Each row is followed by roughly how far along a hidden order it lies, from 0 to 10. A new part has a new order.
In the rows, 128 means zero.
[116 129 123 102 128 121 180 142 155 132 118 117 126 113 127 154 103 129
  99 123 124 126 168 140 128 121 129 139 137 172 144 128 127 120 148 132
  82 145]	7
[106 166 133 161 136 107 106  91  36 133 153  83  94 152 135 111  85 116
 186 136 139 147 136  86 120 139 124  82 143  22  91 159 223 165  96 166
 137 117]	0
[111 150 101  78 114 130 151 147 148 127 116  94 157 134 129 139 109 137
 102 142 148 132 163 136 154 123 141 148 159 158 157 123 236 114 176 106
  71 140]	10
[131 133 138 125 156 144 121 125 120 124 128 155 154  85 133 111 185 147
 122 115 130 134 107 116  96 128 125  99 106 113  90 138  54 137 125 125
 170 112]	5
[101 188 125 143 139 124  79  86   4 127 138  79 111 160 141  91  99 128
 192 133 156 151 122  67 117 144 132  97 145   1  94 151 255 168 142 140
 128 111]	2
[109 139 113 105 119 127 143 135 132 130 123 104 130 138 133 146 101 123
 122 136 150 150 168 127 132 128 133 136 140 122 138 134 199 129 128 132
  93 146]	6
[133 144 141 112 168 149 129 123 110 121 121 156 159  74 131  98 196 156
 104 100 127 132  82 120  94 125 125 114 102 126  73 134  36 134 154 111
 175 107]	7
[124 152 132 105 170 139 152 130  70 129 120 135 149  83 124  93 201 166
 107 100 117  99  74 112 103 116 118 116 108 120  73 140  57 144 172 111
 156 104]	9
[150  90 141 155 118 137 137 151 243 123 133 167 132 117 147 174 100 113
 104 150 131 160 208 162 113 137 148 109 110 177 184 107  59 110  69 127
 108 152]	3
[134 100 124 145 123 163  84 143 204 122 136 179 165  96 147 147 154 129
 131 146 146 182 175 138 103 134 136  89  97 145 160 125  55 115  70 130
 152 136]	4
[135 129 147 121 168 125 164 115 106 131 125 160 133  87 116 110 157 148
 115  98 100 100  89 131 101 120 119 101 117 149  72 135  22 142 130 137
 175 104]	5
[119 150 120 142 144 152  98 127 107 122 137 118 155 102 155 114 168 152
 140 142 157 160 161  95 101 133 134  89 105  51 131 144 138 147 133 122
 135 122]	6
[129 132 129  97 150 139 196 153 158 124 108 148 155  78 126 131 153 153
  73 110 119 116 136 139 117 118 129 134 118 195 130 116  74 117 164 106
  94 132]	9
[120 153 129 139 164 137 137 114  69 128 132 132 136 111 140 101 164 152
 145 126 135 130 109  93  96 128 119  90 107  46  95 144 116 155 133 133
 152 109]	5
[126 113 131 158 133 107 165 134 155 134 140 122  92 155 143 164  83 125
 133 148 123 127 189 133 113 126 129 105 129 116 138 127 128 151  80 158
 108 134]	2
[111 125 116 135 106 100 124 114 116 140 137  95  92 197 134 151  65 108
 159 145 133 134 158 122 143 128 130 126 158  79 116 141 228 150 102 166
 123 131]	3
[135 104 136 163 149 130 137 130 161 130 140 174 118 120 131 136 122 127
 133 129 118 142 137 135  98 130 120  78 107 133 119 132  49 141  60 159
 168 120]	2
[107 166 109  81 122 123 141 131  91 129 113  80 139 128 129 116 114 135
 108 129 153 140 133 112 147 123 137 149 158  99 135 133 255 127 181 107
  82 136]	9
[144  90 134 152 110 143 132 157 255 122 132 154 140 114 150 179  94 120
 101 155 138 175 225 157 117 135 150 116 107 179 195 109  83 102  71 124
  90 160]	4
[116 171 131 123 162 131 124 111  53 131 127 116 127 103 135  92 166 157
 148 116 128 110 103  90 102 124 122 107 119  57  82 148 125 163 172 126
 145 106]	6
[110 181 131 106 166 122 122 109  33 132 124  98 120  93 126  91 155 154
 142 108 125  98  96  96 110 124 125 119 133  74  77 148 149 172 202 124
 144 105]	8
[102 185 132 146 141 113 107  77   6 129 141  79 100 151 133  94  94 122
 191 124 146 144 115  64 116 144 125  89 150   1  84 156 249 162 126 150
 129 113]	0
[108 142 120 149 124 109  98 102  80 136 147  88 101 171 137 137  79 114
 174 145 141 150 158 103 129 133 128  97 145  42 107 147 234 158  98 168
 137 125]	2
[148  98 149 155 130 124 162 142 217 128 130 169 121 122 135 165  98 116
 105 132 113 132 187 161 108 132 142 106 116 198 158 108  44 120  79 134
 115 140]	3
[130 143 134 122 155 155 111 123 106 121 127 146 162  86 141  94 196 152
 123 118 145 147 105 105  92 130 126 105  95  78  93 141  70 136 142 115
 172 114]	6
[121 142 129  77 139 104 203 133 115 134 113 109 120 116 109 137  96 129
  80 105 114  99 124 141 137 117 126 150 160 191 105 129 155 132 161 128
  95 133]	8
[132 131 141 108 161 128 185 135 128 130 119 154 142  74 117 120 153 151
  90 101 101  99 116 139 109 117 123 113 123 197  99 126  39 132 143 123
 130 113]	7
[125 111 126 139 125 127 157 144 198 130 130 132 119 135 146 167  91 127
 118 144 133 142 202 137 116 127 136 117 122 147 163 122 123 135  95 141
  87 155]	4
[138  98 134 146 120 125 170 147 221 128 130 144 117 131 142 175 100 123
 106 147 122 140 211 153 122 130 141 120 127 187 176 112  90 123  87 134
  81 150]	4
